Below are the code and all the weights of a small trained network. Each question names an input and a class and asks about switching units off, where a switched-off unit gives its printed mean instead of its output.

import numpy as np


def w(rows, s, z=0):
    codes = np.array(rows[::2]) - 128.0
    scale = np.full(codes.shape[1], s)
    scale[-1] = z or s
    return codes * scale


def norm(h):
    return h / np.sqrt((h * h).mean(-1, keepdims=True) + 1e-5)


def f(y):
    return y / 2 * (1 + np.tanh(0.7978845608 * (y + 0.044715 * y**3)))


def log_softmax(a):
    a = a - a.max(-1, keepdims=True)
    return a - np.log(np.exp(a).sum(-1, keepdims=True))


def net(x, mask):
    res = np.array(x, float).reshape(1, 6) / 4 @ E
    u = 0
    for l in range(4):
        y = f(norm(res) @ A[l][:, :-1].T + A[l][:, -1])
        res = res + np.where(mask[u : u + 4], y, B[l][:, -1]) @ B[l][:, :-1]
        u += 4
    return log_softmax(norm(res)[-1] @ U[:, :-1].T + U[:, -1])


A, B = {}, {}
E = w([
[131,123,126,130,127,129,126],'x0',
[181,140,226,130,159,56,129],'x1',
[131,128,127,130,125,129,126],'x2',
[123,128,127,121,134,127,127],'x3',
[146,195,136,78,118,174,1],'x4',
[110,172,34,218,212,105,91],'x5',
],0.009)
A[0] = w([
[118,185,191,144,120,213,1,189],'L0N0',
[133,85,212,88,114,157,173,100],'L0N1',
[83,112,95,77,90,166,93,95],'L0N2',
[104,149,154,166,167,135,123,1],'L0N3',
],0.0078,0.0023)
B[0] = w([
[232,162,34,107,102,133,126,254],'L0N0',
[174,94,47,91,107,107,99,220],'L0N1',
[186,144,161,183,153,213,190,167],'L0N2',
[159,120,158,187,249,69,166,122],'L0N3',
],0.011,0.0058)
A[1] = w([
[88,136,255,188,179,61,121,28],'L1N0',
[79,157,126,188,113,193,155,8],'L1N1',
[107,1,181,84,32,159,139,133],'L1N2',
[53,109,117,211,204,115,123,139],'L1N3',
],0.0092,0.0018)
B[1] = w([
[234,119,154,234,166,249,176,183],'L1N0',
[64,102,157,36,160,40,92,144],'L1N1',
[97,250,118,181,242,144,148,254],'L1N2',
[44,25,255,101,48,141,137,210],'L1N3',
],0.0084,0.0062)
A[2] = w([
[203,149,197,174,177,49,165,124],'L2N0',
[237,137,129,55,11,189,70,252],'L2N1',
[114,141,67,208,99,189,114,21],'L2N2',
[230,118,3,213,31,102,66,19],'L2N3',
],0.006,0.0027)
B[2] = w([
[146,115,132,133,216,81,2,178],'L2N0',
[70,144,237,192,65,116,136,253],'L2N1',
[133,139,86,167,140,130,172,134],'L2N2',
[73,100,128,95,204,111,170,198],'L2N3',
],0.012,0.0067)
A[3] = w([
[119,199,80,169,162,104,77,146],'L3N0',
[101,134,171,120,195,137,187,89],'L3N1',
[165,172,150,105,127,6,70,180],'L3N2',
[116,116,164,93,95,93,113,5],'L3N3',
],0.013,0.0027)
B[3] = w([
[118,131,51,97,218,159,196,236],'L3N0',
[183,174,41,123,156,160,110,203],'L3N1',
[141,41,121,45,91,18,42,255],'L3N2',
[9,144,71,122,113,177,80,146],'L3N3',
],0.014,0.0071)
U = w([
[133,211,45,127,199,190,175,253],'0',
[209,78,79,26,223,29,50,88],'1',
[11,16,151,140,98,138,128,95],'2',
[205,58,202,244,215,137,108,66],'3',
[182,212,211,141,33,212,148,134],'4',
[115,129,206,41,6,57,5,18],'5',
],0.015,0.004)

Each question gives the input, the list of numbers given to net, and the class t.
The units are the neurons (one row each of A and B). Each row of codes is followed by its name. A weight is (code - 128) times the scale printed after its matrix; where a second scale follows, it is the last column's (A, B and U).
mask holds one flag per neuron, layer by layer. A switched-off neuron (its flag False) gives its mean, the last column of its row in B, instead of its output. The means were averaged over made-up inputs and are rounded, as every weight is.
A unit's drop is (log p(t) with every unit on - log p(t) with that unit switched off) / (log p(t) with every unit on - log p(t) with every unit switched off).
The circuit of an input: a set's keep is (log p(t) with only the set's units on - log p(t) with every unit switched off) / (log p(t) with every unit on - log p(t) with every unit switched off). Starting from the 12 units with the biggest drops (on a tie, the unit counted first), units are removed one at a time, each time the one whose removal leaves the highest keep (on an exact tie, the one counted first), for as long as the keep stays at least 0.8.
circuit, biggest first: the units of the circuit, biggest drop first
most important unit: the unit with the biggest drop
top k neurons: the k neurons with the biggest drops, biggest first
top k neurons in layer l: the k neurons of layer l with the biggest drops, biggest first
input [2,-3,-2,-3,-5,7], class 2: most important unit	L1N3
input [-2,0,8,1,3,5], class 0: circuit, biggest first	[L2N0; L3N2]
input [3,4,5,1,-5,1], class 3: top 3 neurons	[L0N0; L1N0; L0N1]
input [3,-1,0,-5,4,-1], class 4: circuit, biggest first	[L2N1; L3N2]
input [0,4,3,6,-5,7], class 3: top 2 neurons	[L0N0; L1N3]
input [8,5,-5,-8,5,-1], class 5: top 2 neurons	[L2N1; L1N2]
input [3,6,-5,8,-1,6], class 3: circuit, biggest first	[L0N0; L1N0]
input [0,-7,0,-1,8,0], class 4: top 2 neurons in layer 3	[L3N1; L3N0]
input [-7,-8,3,1,0,5], class 2: top 2 neurons in layer 3	[L3N1; L3N0]
input [0,0,-1,7,6,-7], class 4: circuit, biggest first	[L0N2; L3N2]
input [-8,0,2,-4,-2,8], class 2: circuit, biggest first	[L1N3; L0N0]
input [4,0,-4,-8,4,-1], class 4: top 2 neurons	[L1N2; L2N1]
input [-8,7,5,8,-2,7], class 3: circuit, biggest first	[L0N0; L1N0]
input [-6,-4,-4,-8,1,-5], class 4: top neuron in layer 0	[L0N2]
input [-1,0,7,-3,3,-5], class 4: top 2 neurons	[L3N2; L2N0]
input [-3,1,5,2,4,-1], class 5: top 3 neurons	[L1N2; L2N1; L1N0]
input [-3,6,-6,-3,3,0], class 5: top 2 neurons	[L1N2; L2N1]
input [7,6,7,0,1,-5], class 5: top 2 neurons	[L0N1; L2N1]
input [5,4,-2,0,-2,8], class 3: top 2 neurons	[L0N0; L1N3]
input [-8,-5,6,1,-2,2], class 2: most important unit	L0N0
input [7,-7,-7,1,-3,-8], class 0: top 2 neurons	[L1N2; L0N0]
